Below are the code and all the weights of a small trained network. Each question names an input and a class and asks about switching units off, where a switched-off unit gives its printed mean instead of its output.

import numpy as np


def w(rows, s, z=0):
    codes = np.array(rows[::2]) - 128.0
    scale = np.full(codes.shape[1], s)
    scale[-1] = z or s
    return codes * scale


def norm(h):
    return h / np.sqrt((h * h).mean(-1, keepdims=True) + 1e-5)


def f(y):
    return y / 2 * (1 + np.tanh(0.7978845608 * (y + 0.044715 * y**3)))


def log_softmax(a):
    a = a - a.max(-1, keepdims=True)
    return a - np.log(np.exp(a).sum(-1, keepdims=True))


def net(x, mask):
    res = np.array(x, float).reshape(1, 8) / 4 @ E
    u = 0
    for l in range(4):
        y = f(norm(res) @ A[l][:, :-1].T + A[l][:, -1])
        res = res + np.where(mask[u : u + 5], y, B[l][:, -1]) @ B[l][:, :-1]
        u += 5
    return log_softmax(norm(res)[-1] @ U[:, :-1].T + U[:, -1])


A, B = {}, {}
E = w([
[120,120,131,127,134,126,132,123],'x0',
[157,30,161,88,51,171,147,188],'x1',
[126,125,130,129,131,127,129,130],'x2',
[60,145,153,179,3,75,155,117],'x3',
[133,129,119,123,123,128,134,126],'x4',
[182,50,135,111,123,39,55,97],'x5',
[140,132,114,125,123,122,135,132],'x6',
[126,120,122,129,134,120,139,131],'x7',
],0.005)
A[0] = w([
[161,119,145,127,157,57,77,116,61],'0.n1',
[140,107,98,87,155,165,131,118,94],'0.n2',
[78,164,103,99,135,253,194,191,99],'0.n3',
[160,86,164,106,97,177,175,172,5],'0.n4',
[158,105,89,113,170,201,101,140,16],'0.n5',
],0.006,0.0032)
B[0] = w([
[154,156,174,233,109,180,158,103,164],'0.n1',
[113,174,243,89,127,81,71,163,146],'0.n2',
[194,94,161,253,120,149,209,55,254],'0.n3',
[60,87,3,106,117,207,27,128,156],'0.n4',
[114,164,221,16,136,97,132,157,156],'0.n5',
],0.0053,0.0041)
A[1] = w([
[148,79,108,103,81,194,105,203,31],'1.n1',
[177,98,154,55,216,204,118,183,3],'1.n2',
[121,162,110,103,181,133,126,79,156],'1.n3',
[206,32,146,120,109,42,36,109,109],'1.n4',
[43,112,129,147,3,107,146,146,25],'1.n5',
],0.006,0.0015)
B[1] = w([
[40,94,95,113,94,135,73,88,173],'1.n1',
[128,184,154,82,61,12,149,136,227],'1.n2',
[126,143,97,130,76,111,82,115,171],'1.n3',
[151,147,152,200,140,255,216,113,253],'1.n4',
[169,168,167,21,190,38,134,132,242],'1.n5',
],0.0074,0.0038)
A[2] = w([
[88,180,7,185,205,97,21,89,83],'2.n1',
[156,102,171,92,153,67,74,191,5],'2.n2',
[94,58,210,99,98,132,186,115,162],'2.n3',
[48,4,118,74,88,172,30,148,61],'2.n4',
[101,196,138,233,115,169,255,148,134],'2.n5',
],0.0047,0.002)
B[2] = w([
[26,46,60,119,2,118,88,230,179],'2.n1',
[139,208,171,188,172,70,240,91,125],'2.n2',
[118,195,106,164,202,148,34,142,197],'2.n3',
[33,146,52,121,122,107,8,114,147],'2.n4',
[185,30,142,131,143,168,97,145,255],'2.n5',
],0.0057,0.0046)
A[3] = w([
[73,136,36,187,99,96,73,178,67],'3.n1',
[2,67,11,98,85,122,41,137,6],'3.n2',
[123,149,185,21,140,7,153,117,154],'3.n3',
[90,158,142,149,109,74,162,117,35],'3.n4',
[168,216,173,52,117,50,109,187,89],'3.n5',
],0.0068,0.0017)
B[3] = w([
[111,89,141,35,99,150,91,109,187],'3.n1',
[16,86,2,124,11,170,59,56,234],'3.n2',
[146,220,131,104,204,82,121,197,254],'3.n3',
[171,120,144,72,182,152,93,163,143],'3.n4',
[98,152,140,80,185,15,153,199,243],'3.n5',
],0.0082,0.0063)
U = w([
[218,69,202,236,154,250,247,38,253],'0',
[118,236,176,22,213,23,147,198,72],'1',
[2,89,25,51,11,190,25,42,32],'2',
],0.0093,0.0032)

Each question gives the input, the list of numbers given to net, and the class t.
The units are the neurons (one row each of A and B). Each row of codes is followed by its name. A weight is (code - 128) times the scale printed after its matrix; where a second scale follows, it is the last column's (A, B and U).
mask holds one flag per neuron, layer by layer. A switched-off neuron (its flag False) gives its mean, the last column of its row in B, instead of its output. The means were averaged over made-up inputs and are rounded, as every weight is.
A unit's drop is (log p(t) with every unit on - log p(t) with that unit switched off) / (log p(t) with every unit on - log p(t) with every unit switched off).
The circuit of an input: a set's keep is (log p(t) with only the set's units on - log p(t) with every unit switched off) / (log p(t) with every unit on - log p(t) with every unit switched off). Starting from the 12 units with the biggest drops (on a tie, the unit counted first), units are removed one at a time, each time the one whose removal leaves the highest keep (on an exact tie, the one counted first), for as long as the keep stays at least 0.8.
units of the circuit, in order: the units of the circuit, biggest drop first
k most important neurons: the k neurons with the biggest drops, biggest first
drop when u is switched off: that unit's drop, to one decimal
input [0,4,2,5,5,-2,-8,4], class 1: units of the circuit, in order -> [1.n5]
input [5,-8,5,7,-3,-8,-3,-6], class 0: 3 most important neurons -> [3.n2, 3.n5, 0.n4]
input [4,8,8,-5,0,-1,7,-4], class 2: 2 most important neurons -> [0.n4, 1.n1]
input [-6,3,-5,6,0,4,7,2], class 1: 2 most important neurons -> [1.n5, 0.n3]
input [8,6,5,-3,8,-4,-3,-2], class 2: 2 most important neurons -> [0.n4, 1.n4]
input [4,6,6,6,4,-7,4,-1], class 0: 2 most important neurons -> [0.n3, 3.n2]
input [7,7,-4,7,2,-4,6,5], class 1: 3 most important neurons -> [1.n5, 2.n1, 3.n3]
input [-2,-7,-8,6,-3,1,-8,5], class 2: 2 most important neurons -> [2.n1, 1.n2]
input [-3,7,-8,-5,0,-2,-8,-7], class 2: 3 most important neurons -> [0.n4, 1.n1, 1.n5]
input [-7,-7,-1,0,-8,7,-4,-6], class 0: 3 most important neurons -> [1.n4, 3.n2, 1.n1]
input [6,-7,7,-6,-4,6,-7,-5], class 2: 3 most important neurons -> [1.n5, 0.n3, 1.n3]
input [-5,-8,-2,-2,3,3,0,3], class 2: drop when 3.n4 is switched off -> 0.0
input [5,-6,-2,4,-4,1,1,-1], class 2: drop when 2.n1 is switched off -> 1.1
input [-2,2,1,4,2,7,-2,1], class 0: units of the circuit, in order -> [1.n4]
input [6,3,7,1,1,4,0,-1], class 0: drop when 1.n4 is switched off -> 1.1
